Here is a tiny trained network, its code and every weight. The questions are about switching its units off for an input and a target symbol, where a switched-off unit gives its printed mean instead of its output.

import numpy as np


def w(rows, s, z=0):
    codes = np.array(rows[::2]) - 128.0
    scale = np.full(codes.shape[1], s)
    scale[-1] = z or s
    return codes * scale


def norm(h):
    return h / np.sqrt((h * h).mean(-1, keepdims=True) + 1e-5)


def f(y):
    return np.maximum(y, 0)


def softmax(a):
    e = np.exp(a - a.max(-1, keepdims=True))
    return e / e.sum(-1, keepdims=True)


def log_softmax(a):
    a = a - a.max(-1, keepdims=True)
    return a - np.log(np.exp(a).sum(-1, keepdims=True))


def net(x, mask):
    ids = ['ΘΛΣΨγεπ'.index(c) for c in x.split()]
    T = len(ids)
    res = E[ids] + P[:T]
    u = 0
    for l in range(3):
        q, k, v = (norm(res) @ M[l].T for M in (Q, K, V))
        z = softmax(np.where(np.tri(T) > 0, q @ k.T / 4**0.5, -1e9)) @ v
        res = res + np.where(mask[u], z, O[l][:, -1]) @ O[l][:, :-1]
        u += 1
        y = f(norm(res) @ A[l][:, :-1].T + A[l][:, -1])
        res = res + np.where(mask[u : u + 8], y, B[l][:, -1]) @ B[l][:, :-1]
        u += 8
    return log_softmax(norm(res)[-1] @ U[:, :-1].T + U[:, -1])


Q, K, V, O, A, B = {}, {}, {}, {}, {}, {}
E = w([
[104,57,153,150,2,104,204],'Θ',
[91,73,140,179,202,118,215],'Λ',
[114,65,227,126,55,82,21],'Σ',
[13,61,138,9,224,158,120],'Ψ',
[209,108,211,69,95,42,99],'γ',
[139,131,120,16,221,113,231],'ε',
[93,183,163,84,58,211,227],'π',
],0.0072)
P = w([
[120,178,127,204,230,157,87],'0',
[145,58,198,82,89,162,175],'1',
[167,52,51,142,117,164,78],'2',
[83,184,139,194,174,67,98],'3',
[130,93,194,61,93,147,169],'4',
[166,76,28,127,114,153,62],'5',
[87,188,115,170,160,66,89],'6',
[111,110,169,38,75,115,160],'7',
[174,109,12,105,104,135,48],'8',
[95,203,91,147,138,47,86],'9',
[100,131,132,27,55,53,143],'10',
],0.011)
Q[0] = w([
[131,44,194,2,103,110,164],'0.h1',
[154,102,37,151,182,179,52],'0.h1',
[105,101,100,111,120,87,77],'0.h1',
[90,161,208,84,131,131,175],'0.h1',
],0.013)
K[0] = w([
[120,249,57,42,118,147,75],'0.h1',
[126,106,181,178,221,218,148],'0.h1',
[126,111,139,102,161,129,84],'0.h1',
[109,134,79,55,87,82,149],'0.h1',
],0.013)
V[0] = w([
[234,253,40,122,96,110,199],'0.h1',
[167,137,150,71,151,39,3],'0.h1',
[45,90,64,10,202,76,128],'0.h1',
[162,117,122,141,140,164,153],'0.h1',
],0.0059)
O[0] = w([
[122,135,152,103,133,252,111,2],'0.h1',
[154,65,171,138,161,79,120,158],'0.h1',
[149,79,117,220,125,158,201,122],'0.h1',
[123,99,64,80,76,105,98,119],'0.h1',
],0.011,0.0024)
A[0] = w([
[82,154,170,151,215,121,176,122],'0.n1',
[60,144,157,194,138,103,140,32],'0.n2',
[59,159,140,144,88,102,185,25],'0.n3',
[176,15,108,48,190,112,165,10],'0.n4',
[87,73,59,117,49,110,106,51],'0.n5',
[122,165,96,141,77,84,70,6],'0.n6',
[106,207,181,146,130,45,187,211],'0.n7',
[66,82,94,170,175,106,2,187],'0.n8',
],0.0081,0.0024)
B[0] = w([
[134,176,91,70,101,112,88,177],'0.n1',
[78,119,181,153,158,254,177,170],'0.n2',
[90,7,122,94,171,141,95,176],'0.n3',
[210,88,129,191,29,92,109,205],'0.n4',
[124,80,93,132,155,143,151,189],'0.n5',
[177,51,209,101,161,146,155,175],'0.n6',
[23,93,119,154,124,107,85,254],'0.n7',
[172,194,120,101,49,191,128,216],'0.n8',
],0.0078,0.0065)
Q[1] = w([
[75,33,78,157,174,144,98],'1.h1',
[174,127,98,148,167,148,114],'1.h1',
[94,151,254,108,137,106,135],'1.h1',
[97,108,247,147,161,152,247],'1.h1',
],0.0077)
K[1] = w([
[77,109,63,177,185,138,76],'1.h1',
[150,140,67,141,102,159,172],'1.h1',
[125,63,211,82,62,130,88],'1.h1',
[60,1,154,76,128,72,153],'1.h1',
],0.009)
V[1] = w([
[44,97,122,155,95,122,184],'1.h1',
[89,181,158,144,49,53,150],'1.h1',
[87,204,107,253,131,185,99],'1.h1',
[76,52,144,155,69,131,104],'1.h1',
],0.0059)
O[1] = w([
[174,39,104,102,202,59,181,191],'1.h1',
[155,174,208,63,228,160,1,187],'1.h1',
[103,204,99,173,186,66,59,83],'1.h1',
[188,187,137,174,213,145,162,253],'1.h1',
],0.0077,0.0035)
A[1] = w([
[68,237,177,137,140,30,140,176],'1.n1',
[67,100,194,125,135,69,89,65],'1.n2',
[135,89,15,103,218,171,164,193],'1.n3',
[188,154,162,8,95,206,148,46],'1.n4',
[193,94,71,42,120,82,222,188],'1.n5',
[189,199,174,143,97,166,21,124],'1.n6',
[250,157,133,207,106,219,167,60],'1.n7',
[71,138,120,56,92,254,106,255],'1.n8',
],0.0077,0.0034)
B[1] = w([
[79,176,39,97,202,149,107,198],'1.n1',
[106,115,94,108,138,120,173,210],'1.n2',
[145,75,123,178,50,126,115,197],'1.n3',
[148,68,100,69,181,244,199,214],'1.n4',
[151,144,160,138,140,206,72,243],'1.n5',
[131,99,97,219,90,124,155,189],'1.n6',
[154,243,186,215,6,130,184,156],'1.n7',
[118,165,148,118,185,122,178,255],'1.n8',
],0.011,0.0065)
Q[2] = w([
[213,163,9,126,103,93,49],'2.h1',
[135,124,105,106,87,255,164],'2.h1',
[223,84,149,134,122,83,99],'2.h1',
[176,94,148,238,124,179,116],'2.h1',
],0.008)
K[2] = w([
[218,230,217,187,16,100,73],'2.h1',
[81,205,96,188,99,248,65],'2.h1',
[142,147,144,99,98,89,35],'2.h1',
[89,57,118,254,143,116,18],'2.h1',
],0.0075)
V[2] = w([
[15,156,88,125,211,91,73],'2.h1',
[167,89,211,73,110,102,151],'2.h1',
[78,48,77,109,95,73,150],'2.h1',
[2,178,25,132,129,176,62],'2.h1',
],0.0056)
O[2] = w([
[168,201,69,168,112,110,155,217],'2.h1',
[80,1,118,221,46,181,122,36],'2.h1',
[74,202,71,48,130,214,68,160],'2.h1',
[110,153,102,215,131,92,29,252],'2.h1',
],0.0067,0.0046)
A[2] = w([
[142,79,115,118,73,164,150,67],'2.n1',
[80,130,127,88,55,108,136,75],'2.n2',
[134,114,69,149,71,63,81,179],'2.n3',
[133,254,97,106,160,130,96,2],'2.n4',
[102,135,79,94,139,125,70,95],'2.n5',
[92,87,113,75,124,76,160,80],'2.n6',
[148,112,175,75,150,95,106,78],'2.n7',
[141,111,173,114,91,158,99,37],'2.n8',
],0.015,0.0044)
B[2] = w([
[127,185,121,119,169,93,112,241],'2.n1',
[122,125,101,148,114,140,209,144],'2.n2',
[87,114,153,117,147,164,150,255],'2.n3',
[108,155,97,143,200,7,178,248],'2.n4',
[111,124,178,162,120,111,21,244],'2.n5',
[124,137,78,201,97,175,145,206],'2.n6',
[75,152,143,37,76,136,137,172],'2.n7',
[108,140,124,148,121,67,139,191],'2.n8',
],0.014,0.0051)
U = w([
[125,235,91,162,241,41,110,82],'Θ',
[79,144,157,184,163,172,20,134],'Λ',
[54,150,66,174,55,156,186,160],'Σ',
[184,1,71,198,168,99,195,2],'Ψ',
[121,116,202,73,117,54,151,182],'γ',
[230,220,148,227,94,118,123,197],'ε',
[169,178,131,84,227,217,157,163],'π',
],0.0088,0.00085)

Each question gives the input, a string of symbols that net reads in full, and the target symbol t.
The units are the heads (4 rows each of Q, K, V and O) and the neurons (one row each of A and B). Each row of codes is followed by its name. A weight is (code - 128) times the scale printed after its matrix; where a second scale follows, it is the last column's (O, A, B and U).
mask holds one flag per unit, layer by layer, with each layer's heads first. A switched-off unit (its flag False) gives its mean, the last column of its rows in O or B, instead of its output. The means were averaged over made-up inputs and are rounded, as every weight is.
A unit's drop is (log p(t) with every unit on - log p(t) with that unit switched off) / (log p(t) with every unit on - log p(t) with every unit switched off).
The circuit of an input: a set's keep is (log p(t) with only the set's units on - log p(t) with every unit switched off) / (log p(t) with every unit on - log p(t) with every unit switched off). Starting from the 12 units with the biggest drops (on a tie, the unit counted first), units are removed one at a time, each time the one whose removal leaves the highest keep (on an exact tie, the one counted first), for as long as the keep stays at least 0.8.
circuit, biggest first: the units of the circuit, biggest drop first
k most important neurons: the k neurons with the biggest drops, biggest first
top k neurons in layer l: the k neurons of layer l with the biggest drops, biggest first
input ε π Θ Σ π Ψ, target Σ: circuit, biggest first => [1.h1]
input Θ γ Θ γ Ψ Θ γ γ Θ Θ, target Σ: circuit, biggest first => [2.n4, 2.h1]
input Θ Ψ Λ ε ε Σ Σ γ, target γ: circuit, biggest first => [0.h1, 2.n7]
input Λ ε γ π Λ Θ γ, target Λ: circuit, biggest first => [2.h1, 2.n4]
input γ Ψ Λ Λ, target Λ: top 2 neurons in layer 2 => [2.n5, 2.n4]
input Θ Θ Ψ, target π: 4 most important neurons => [0.n6, 1.n8, 1.n4, 0.n7]
input π ε γ γ Ψ Θ γ γ π Θ Σ, target π: circuit, biggest first => [0.h1, 1.n4]
input Λ Θ Λ, target Λ: top 2 neurons in layer 1 => [1.n3, 1.n1]
input Θ Λ ε, target π: circuit, biggest first => [1.n4, 0.n7, 1.n5]
input γ γ γ, target ε: circuit, biggest first => [0.n7, 1.n7]
input Θ Θ ε Σ Λ π, target π: circuit, biggest first => [1.n4, 0.n7]
input γ γ π Λ Θ Ψ Λ Θ, target Ψ: 2 most important neurons => [0.n8, 2.n5]
input Θ Θ γ Λ Λ γ Θ γ, target γ: circuit, biggest first => [2.n7, 0.h1]
input Θ γ Θ ε Θ Θ Λ Θ, target Λ: top 2 neurons in layer 0 => [0.n3, 0.n7]
input Σ ε Λ π Θ Θ γ ε Ψ Ψ Λ, target Ψ: circuit, biggest first => [0.h1]
input Ψ Θ Θ Λ Θ, target Λ: 2 most important neurons => [1.n5, 0.n3]
input Σ π Ψ Λ Λ Σ Θ γ π Ψ, target Λ: 2 most important neurons => [1.n1, 2.n5]
input Θ Θ γ γ, target Λ: 3 most important neurons => [1.n8, 2.n5, 0.n7]
input Θ π Θ Σ ε γ Λ π Λ, target π: 2 most important neurons => [0.n6, 0.n7]
input ε Θ Θ Θ Σ Θ Θ ε π, target Σ: circuit, biggest first => [1.h1]
input Θ Θ π, target π: 2 most important neurons => [0.n6, 1.n4]
input Θ Ψ Ψ, target π: top 3 neurons in layer 1 => [1.n8, 1.n4, 1.n5]
input π Ψ Ψ, target Θ: 2 most important neurons => [2.n4, 1.n8]
input Θ Θ Θ π π γ Θ Ψ ε γ Ψ, target ε: 2 most important neurons => [0.n4, 0.n7]
input Θ γ γ Λ π Θ Λ Θ Θ, target π: top 3 neurons in layer 0 => [0.n6, 0.n7, 0.n3]
input Θ Θ Θ π γ γ γ, target Σ: 2 most important neurons => [1.n5, 1.n2]
